Below are the code and all the weights of a small trained network. Each question names an input and a class and asks about switching units off, where a switched-off unit gives its printed mean instead of its output.

import numpy as np


def w(rows, s, z=0):
    codes = np.array(rows[::2]) - 128.0
    scale = np.full(codes.shape[1], s)
    scale[-1] = z or s
    return codes * scale


def norm(h):
    return h / np.sqrt((h * h).mean(-1, keepdims=True) + 1e-5)


def f(y):
    return y / 2 * (1 + np.tanh(0.7978845608 * (y + 0.044715 * y**3)))


def log_softmax(a):
    a = a - a.max(-1, keepdims=True)
    return a - np.log(np.exp(a).sum(-1, keepdims=True))


def net(x, mask):
    res = np.array(x, float).reshape(1, 3) / 4 @ E
    u = 0
    for l in range(4):
        y = f(norm(res) @ A[l][:, :-1].T + A[l][:, -1])
        res = res + np.where(mask[u : u + 7], y, B[l][:, -1]) @ B[l][:, :-1]
        u += 7
    return log_softmax(norm(res)[-1] @ U[:, :-1].T + U[:, -1])


A, B = {}, {}
E = w([
[84,29,137,170,57,101],'x0',
[210,137,12,128,43,134],'x1',
[159,146,83,174,206,4],'x2',
],0.0035)
A[0] = w([
[202,201,55,173,94,119,79],'0.n0',
[83,185,97,160,198,40,101],'0.n1',
[190,237,183,3,167,89,36],'0.n2',
[173,79,59,155,211,51,6],'0.n3',
[106,116,152,21,43,193,68],'0.n4',
[96,106,201,128,149,203,2],'0.n5',
[19,142,177,127,207,114,151],'0.n6',
],0.0045,0.0025)
B[0] = w([
[165,169,248,42,115,64,183],'0.n0',
[195,59,194,181,129,149,203],'0.n1',
[112,50,7,77,191,121,197],'0.n2',
[253,66,244,238,139,210,164],'0.n3',
[168,251,134,250,90,128,206],'0.n4',
[200,151,223,203,118,103,151],'0.n5',
[218,187,204,71,56,87,251],'0.n6',
],0.004,0.0025)
A[1] = w([
[59,62,161,178,61,85,130],'1.n0',
[126,82,146,148,169,166,60],'1.n1',
[18,144,97,139,184,102,4],'1.n2',
[75,125,145,83,97,255,18],'1.n3',
[93,137,141,94,135,179,176],'1.n4',
[27,110,188,141,196,157,120],'1.n5',
[53,229,101,171,113,89,110],'1.n6',
],0.0061,0.0045)
B[1] = w([
[129,104,60,91,216,163,250],'1.n0',
[93,254,112,113,49,110,89],'1.n1',
[193,211,140,176,9,185,70],'1.n2',
[36,134,62,183,151,132,151],'1.n3',
[124,94,136,120,189,123,195],'1.n4',
[89,170,107,97,129,35,175],'1.n5',
[200,49,197,124,143,135,123],'1.n6',
],0.0058,0.0024)
A[2] = w([
[49,184,163,179,57,221,3],'2.n0',
[192,32,177,93,127,233,84],'2.n1',
[168,70,141,52,83,66,90],'2.n2',
[97,132,30,79,241,132,69],'2.n3',
[172,176,39,144,47,110,88],'2.n4',
[46,177,140,99,103,254,155],'2.n5',
[162,146,21,131,47,93,140],'2.n6',
],0.0057,0.0046)
B[2] = w([
[233,42,230,181,163,111,148],'2.n0',
[169,191,173,111,172,205,175],'2.n1',
[56,142,139,160,81,185,159],'2.n2',
[98,49,81,111,26,185,216],'2.n3',
[134,169,254,64,175,7,145],'2.n4',
[220,43,92,177,167,37,253],'2.n5',
[65,167,153,101,153,107,188],'2.n6',
],0.0067,0.0023)
A[3] = w([
[88,146,158,177,2,252,113],'3.n0',
[88,84,9,106,148,119,90],'3.n1',
[101,118,215,72,89,88,36],'3.n2',
[137,206,151,126,198,227,79],'3.n3',
[94,153,201,95,124,76,77],'3.n4',
[190,133,118,251,157,83,2],'3.n5',
[94,108,10,50,198,124,103],'3.n6',
],0.0087,0.0062)
B[3] = w([
[137,6,199,4,76,176,148],'3.n0',
[75,152,84,140,111,120,214],'3.n1',
[151,221,139,105,114,66,156],'3.n2',
[73,87,84,81,78,165,152],'3.n3',
[126,191,123,85,41,110,191],'3.n4',
[254,6,209,165,224,182,198],'3.n5',
[54,93,43,251,104,112,253],'3.n6',
],0.01,0.0043)
U = w([
[252,44,219,193,235,130,146],'0',
[36,96,29,221,98,97,163],'1',
[124,242,206,48,58,27,156],'2',
[108,51,167,34,68,220,167],'3',
[103,221,179,175,167,219,3],'4',
[101,225,181,177,170,223,3],'5',
[105,214,178,172,162,214,3],'6',
],0.016,0.015)

Each question gives the input, the list of numbers given to net, and the class t.
The units are the neurons (one row each of A and B). Each row of codes is followed by its name. A weight is (code - 128) times the scale printed after its matrix; where a second scale follows, it is the last column's (A, B and U).
mask holds one flag per neuron, layer by layer. A switched-off neuron (its flag False) gives its mean, the last column of its row in B, instead of its output. The means were averaged over made-up inputs and are rounded, as every weight is.
A unit's drop is (log p(t) with every unit on - log p(t) with that unit switched off) / (log p(t) with every unit on - log p(t) with every unit switched off).
The circuit of an input: a set's keep is (log p(t) with only the set's units on - log p(t) with every unit switched off) / (log p(t) with every unit on - log p(t) with every unit switched off). Starting from the 12 units with the biggest drops (on a tie, the unit counted first), units are removed one at a time, each time the one whose removal leaves the highest keep (on an exact tie, the one counted first), for as long as the keep stays at least 0.8.
units of the circuit, in order: the units of the circuit, biggest drop first
most important unit: the unit with the biggest drop
top k neurons: the k neurons with the biggest drops, biggest first
top k neurons in layer l: the k neurons of layer l with the biggest drops, biggest first
drop of u: that unit's drop, to one decimal
input [-1,4,-4], class 0: top 3 neurons	[0.n6, 2.n5, 1.n5]
input [2,8,7], class 2: units of the circuit, in order	[2.n4, 2.n6]
input [-5,-6,4], class 2: top 3 neurons	[1.n0, 0.n6, 2.n5]
input [-4,-2,-1], class 1: top neuron in layer 1	[1.n6]
input [0,0,-3], class 3: top 2 neurons	[1.n6, 0.n4]
input [-2,5,-5], class 0: top 2 neurons	[2.n5, 0.n6]
input [-8,-8,6], class 1: units of the circuit, in order	[3.n5, 2.n3]
input [0,-1,0], class 3: top 2 neurons	[3.n0, 2.n2]
input [6,5,6], class 0: top 4 neurons	[0.n3, 0.n2, 2.n3, 3.n5]
input [2,-1,3], class 3: top 2 neurons	[2.n5, 2.n1]
input [-8,-3,7], class 1: top 3 neurons	[0.n2, 0.n4, 0.n5]
input [-1,-3,2], class 3: top 4 neurons	[0.n6, 2.n5, 2.n4, 0.n1]
input [-2,-3,0], class 3: top 2 neurons	[0.n6, 2.n4]
input [-6,-7,-7], class 0: units of the circuit, in order	[2.n5]
input [-2,1,0], class 3: top 2 neurons	[2.n3, 3.n0]
input [-6,-6,1], class 1: top 4 neurons	[0.n2, 0.n0, 3.n6, 2.n4]
input [3,-3,3], class 3: top 2 neurons in layer 0	[0.n6, 0.n1]
input [-5,-7,-7], class 0: top 3 neurons in layer 2	[2.n5, 2.n6, 2.n4]
input [2,0,3], class 3: top 4 neurons	[2.n5, 2.n1, 0.n3, 3.n3]
input [-3,6,5], class 2: top 3 neurons	[2.n4, 2.n5, 1.n0]
input [-7,-8,6], class 2: most important unit	1.n0
input [-8,0,-7], class 1: top 2 neurons in layer 2	[2.n5, 2.n3]
input [-8,-8,-5], class 1: top 4 neurons in layer 0	[0.n2, 0.n0, 0.n3, 0.n1]
input [2,6,5], class 2: top 2 neurons in layer 2	[2.n4, 2.n6]
input [6,7,2], class 2: top 2 neurons in layer 1	[1.n4, 1.n3]
input [1,-1,-4], class 0: drop of 0.n4	0.1
input [4,1,6], class 0: most important unit	0.n3
input [-8,-6,-6], class 1: drop of 0.n2	1.0
